Below is a small trained network, with its code and all its weights. Each question gives an input and a class and asks what happens when units are switched off, that is, made to give their printed mean instead of their output.

import numpy as np


def w(rows, s, z=0):
    codes = np.array(rows[::2]) - 128.0
    scale = np.full(codes.shape[1], s)
    scale[-1] = z or s
    return codes * scale


def norm(h):
    return h / np.sqrt((h * h).mean(-1, keepdims=True) + 1e-5)


def f(y):
    return np.maximum(y, 0)


def log_softmax(a):
    a = a - a.max(-1, keepdims=True)
    return a - np.log(np.exp(a).sum(-1, keepdims=True))


def net(x, mask):
    res = np.array(x, float).reshape(1, 5) / 4 @ E
    u = 0
    for l in range(3):
        y = f(norm(res) @ A[l][:, :-1].T + A[l][:, -1])
        res = res + np.where(mask[u : u + 3], y, B[l][:, -1]) @ B[l][:, :-1]
        u += 3
    return log_softmax(norm(res)[-1] @ U[:, :-1].T + U[:, -1])


A, B = {}, {}
E = w([
[246,160,145,96,108,138,81,83,98,143,137,108],'x0',
[116,112,142,196,158,120,159,78,168,38,181,55],'x1',
[115,45,124,135,117,109,147,104,153,127,105,77],'x2',
[107,136,90,140,162,52,136,141,156,82,203,127],'x3',
[138,86,135,145,188,94,172,127,112,128,99,165],'x4',
],0.012)
A[0] = w([
[211,74,147,12,141,127,34,153,4,255,40,241,254],'L0N1',
[209,99,144,114,52,150,98,104,43,145,86,86,232],'L0N2',
[97,57,72,148,186,43,160,181,107,133,77,226,207],'L0N3',
],0.0071,0.0035)
B[0] = w([
[35,78,211,76,76,225,76,116,75,154,164,107,254],'L0N1',
[52,79,72,69,101,95,82,205,97,157,112,119,193],'L0N2',
[36,94,121,157,116,145,10,158,24,186,106,133,199],'L0N3',
],0.013,0.015)
A[1] = w([
[90,25,193,188,165,134,138,103,151,134,18,37,162],'L1N1',
[83,148,138,197,243,108,197,105,34,67,2,171,203],'L1N2',
[174,31,217,63,140,152,251,101,104,178,55,161,2],'L1N3',
],0.0057,0.0042)
B[1] = w([
[101,122,157,123,146,180,77,120,71,189,121,201,254],'L1N1',
[159,55,163,79,69,130,132,170,79,122,121,89,206],'L1N2',
[103,68,193,131,99,156,132,112,90,149,249,162,133],'L1N3',
],0.016,0.0055)
A[2] = w([
[131,208,208,161,167,93,170,253,205,109,110,120,39],'L2N1',
[85,204,115,159,115,103,190,120,208,122,95,141,46],'L2N2',
[172,122,143,187,165,77,225,177,219,164,71,176,2],'L2N3',
],0.007,0.0042)
B[2] = w([
[49,225,46,104,129,100,129,188,125,136,184,124,243],'L2N1',
[160,122,71,30,120,34,93,139,119,82,246,167,251],'L2N2',
[63,96,94,181,119,254,134,112,187,102,160,107,128],'L2N3',
],0.0076,0.00027)
U = w([
[161,181,111,108,173,25,181,194,178,42,153,133,3],'0',
[15,3,148,93,80,134,65,187,32,188,70,140,253],'1',
],0.0074,0.0038)

Each question gives the input, the list of numbers given to net, and the class t.
The units are the neurons (one row each of A and B). Each row of codes is followed by its name. A weight is (code - 128) times the scale printed after its matrix; where a second scale follows, it is the last column's (A, B and U).
mask holds one flag per neuron, layer by layer. A switched-off neuron (its flag False) gives its mean, the last column of its row in B, instead of its output. The means were averaged over made-up inputs and are rounded, as every weight is.
A unit's drop is (log p(t) with every unit on - log p(t) with that unit switched off) / (log p(t) with every unit on - log p(t) with every unit switched off).
The circuit of an input: a set's keep is (log p(t) with only the set's units on - log p(t) with every unit switched off) / (log p(t) with every unit on - log p(t) with every unit switched off). Starting from all 9 units, units are removed one at a time, each time the one whose removal leaves the highest keep (on an exact tie, the one counted first), for as long as the keep stays at least 0.8.
units of the circuit, in order: the units of the circuit, biggest drop first
top k neurons: the k neurons with the biggest drops, biggest first
k most important neurons of layer l: the k neurons of layer l with the biggest drops, biggest first
drop of u: that unit's drop, to one decimal
input [-5,1,-5,4,-5], class 0: 2 most important neurons of layer 1 => L1N1; L1N2
input [1,3,-7,1,-4], class 0: units of the circuit, in order => L0N1; L0N3; L0N2
input [1,5,0,2,0], class 0: units of the circuit, in order => L0N3; L0N1; L0N2
input [-2,4,-1,3,-7], class 0: top 4 neurons => L0N1; L0N3; L0N2; L1N1
input [2,6,-6,6,-8], class 0: units of the circuit, in order => L0N1; L0N3
input [2,7,-5,0,-8], class 0: units of the circuit, in order => L0N1; L0N3; L1N1
input [-1,6,-8,1,-6], class 0: most important neuron of layer 0 => L0N1
input [5,3,-3,4,-2], class 0: drop of L0N1 => 0.6
input [0,2,-5,6,-2], class 0: drop of L0N1 => 0.5
input [6,8,-1,7,-4], class 0: drop of L0N1 => 0.2
input [4,3,-4,4,1], class 0: drop of L0N1 => 0.5
